Each row is followed by its grade, which names the range that a hidden value of the row falls in. A new part has a new value, new ranges and new names.
[ -9  -1   2  -2   4   0  38   5   5  -1  -2  -1  -1  -5  -8   3  -2   5
   1   4   8   0   0 -10  -1  -4] => zd
[ -8  -4   3  -2   3   1  28   6   5  -2  -5  -1  -1  -5  -5   5  -2   5
   1   3   7   0   0 -17  -2  -4] => zd
[  7 -12  -1  -2  -4   2 -39  -8   6  -2   8  -1   7   0  21   0   2  -3
   1 -10 -12  -3   2  25  -4   6] => tz
[ -2  -4  -3  -2   1   2  -2  -6   0  -2   2   1  -9   1  -1 -27  -1  -3
  -3  -3  -7  -2   0  40   2  -1] => tz
[  9   0   4   2  -3   3   5   1   3   1   0  -1  12  -2   9   5   3   3
   2  -7  13   3   0 -30  -4   7] => tz
[ 10  -4   2   2  -4   0 -10  -3   2   1   1  -1  10  -2   1  22   2  -1
   2  -7   2   1   0 -15  -2   5] => zd
[ -1  -7  -5  -2  -1  -2 -35  -7   3  -1   3   3  -1   3  -4   4  -2  -4
  -3   4 -18  -5   1  21   2  -2] => zd
[-11  -3  -2  -2   6  -1  19  -5   2  -3   1   1 -13  -2  -6 -18  -2  -1
  -4  11  -7  -4   0  26   3  -5] => tz
[  7  -5   1   1  -3  -2 -25  -7   1   1   3  -1  11  -1   5  26   2  -2
   2  -6  -8  -3   1  -8  -2   4] => tz
[-11 -10   3  -3   5   2  34   6   7  -3  -2  -1   1  -6  -6   6  -2   4
   1   5   3  -2   0   5  -4  -3] => zd
[ -2  -7   0  -3   0   2  -9 -10   4  -3   7  -2  -4   1  19 -22  -1  -3
  -1  -8 -19  -3   1  40  -2   1] => tz
[  4  -2  -1   1  -3  -2 -26   3  -1   2  -2  -1   9   0  -7  22   0  -1
  -1   0  -5  -2   1 -23  -1   2] => tz
[  0  -1  -1   2  -3   0  -4  11   0   3  -4   0   9  -2 -12  19  -1   0
   1   6   9   0   0 -20  -2   0] => zd
[-6 -5 -1 -1  0 -2  0  5  2  0 -2  0  2 -4 -6 26 -2  0  0  8 -4 -3  0 -8
 -2 -4] => zd
[  4  -6   3  -2  -1  -3 -23 -14   3  -5   8  -2  -1   1  19  -7   2  -1
   1   7 -14  -4   0  25   0   3] => tz
[ -3  -4  -6  -2  -1   0 -19   4   0   1  -2   4  -5   3 -10   7  -1  -5
  -3   7  -9  -3   1   8   1  -2] => tz
[-11  -7  -2  -3   7   0  19   1   3  -3  -1   1  -9  -3  -5  -3  -2   0
  -2   9  -8  -4   0  22   1  -4] => tz
[-11  -5   1  -3   6   1  22  -7   2  -3   3  -1 -11  -4  -2 -23  -2   0
  -1  -2  -6  -2   0  33  -1  -4] => zd
[ 2 -6  7  0 -2  1  2 -4  6 -1  4 -2  8 -4 18  0  2  6  3 -9  5  1  0 -3
 -2  3] => zd
[  0  -8  -4  -3  -1   2 -18  -6   2  -1   3   1  -3   3   5 -22  -2  -5
  -3  -7 -16  -3   1  41   0   1] => zd
[  1  -3  -6  -2  -4   0 -28  -3   1   1   1   4   0   4  -4   4  -2  -5
  -3   0 -12  -3   1  14   0   0] => zd
[-12   2   6  -2   7  -2  35  -9   1  -4   1  -2  -8  -3  -2 -10  -2   5
  -1   2   0  -2  -1  14   2  -7] => zd
[ 13   0   0  -2  -5   3 -23  -3  -3   1   4  -1   5   1  14 -15   3  -2
   1  -8  -1   0   0   6  -2   6] => tz
[-12  -6   5  -2   8   1  36  -3   9  -3   2  -2  -3  -5  -1  -4  -2   6
   1  -2   5  -1   0  11  -2  -4] => zd
[-11  -5   0  -3   6   2   8  -7   4  -3   4   0 -11  -1   0 -24  -2  -1
  -2  -2 -10  -3   0  47   0  -2] => tz
[-10  -8  -2  -3   5  -1   3 -10   4  -4   4   0  -7  -2   0 -26  -2  -2
  -3   0 -15  -4   1  48   2  -2] => tz
[  7  -2  -2  -2  -3  -1 -33 -11   1  -3   6  -1  -1   4  17  -6   1  -5
  -1  -6 -15  -3   1  26   0   3] => tz
[ -4  -9   7  -3   0   1  22  -7  11  -3   5  -3   4  -6  12 -14  -1   4
   4  -9   0  -1   0   2  -3   1] => zd
[  8 -11   0   1  -3  -2 -31  -7   3   0   3  -1  12   0   7  25   2  -2
   0  -6  -8  -2   1  -1  -3   5] => tz
[ -7  -7  -6  -3   3   3   8  -1   0  -1   2   3  -9   1  -6 -20  -2  -5
  -3   2  -9  -2   1  34   0  -1] => tz
[-11   0   6  -2   7   0  39  -5   6  -3   1  -2  -6  -5  -3  -6  -2   6
   1   0   5  -1  -1  25  -1  -5] => zd
[-3  0  5 -2  1  4 39  0  3  0  0 -1 -1 -4 -3 -2 -1  4  3 -5 13  3  0 -7
 -4  0] => zd
[  2   1  -3   1  -3  -2 -35   4   2   2  -2   1   7   1  -7  24  -2  -3
   0   3  -5  -2   0 -12  -1   1] => tz
[ -4  -8  12  -3   1   1  20 -10  10  -4   7  -3   0  -6  17 -12  -1   4
   3  -8  -2  -1   0  21  -2  -1] => zd
[ -3  -8  -6  -3  -1   2 -18  -4   3  -2   2   4  -3   3  -4 -10  -2  -6
  -3  -1 -14  -3   1  39   1   1] => zd
[  8  -4   0  -1  -3   3 -16  -6   0   0   6   0   0   1  15 -17   2  -2
   0 -10  -7  -1   1  30  -3   5] => tz
[ -5  -7  -6  -3   2   5   2  -1   2   0   1   3  -8  -1  -4 -19  -2  -5
  -3  -2  -8  -2   1  44  -1   1] => tz
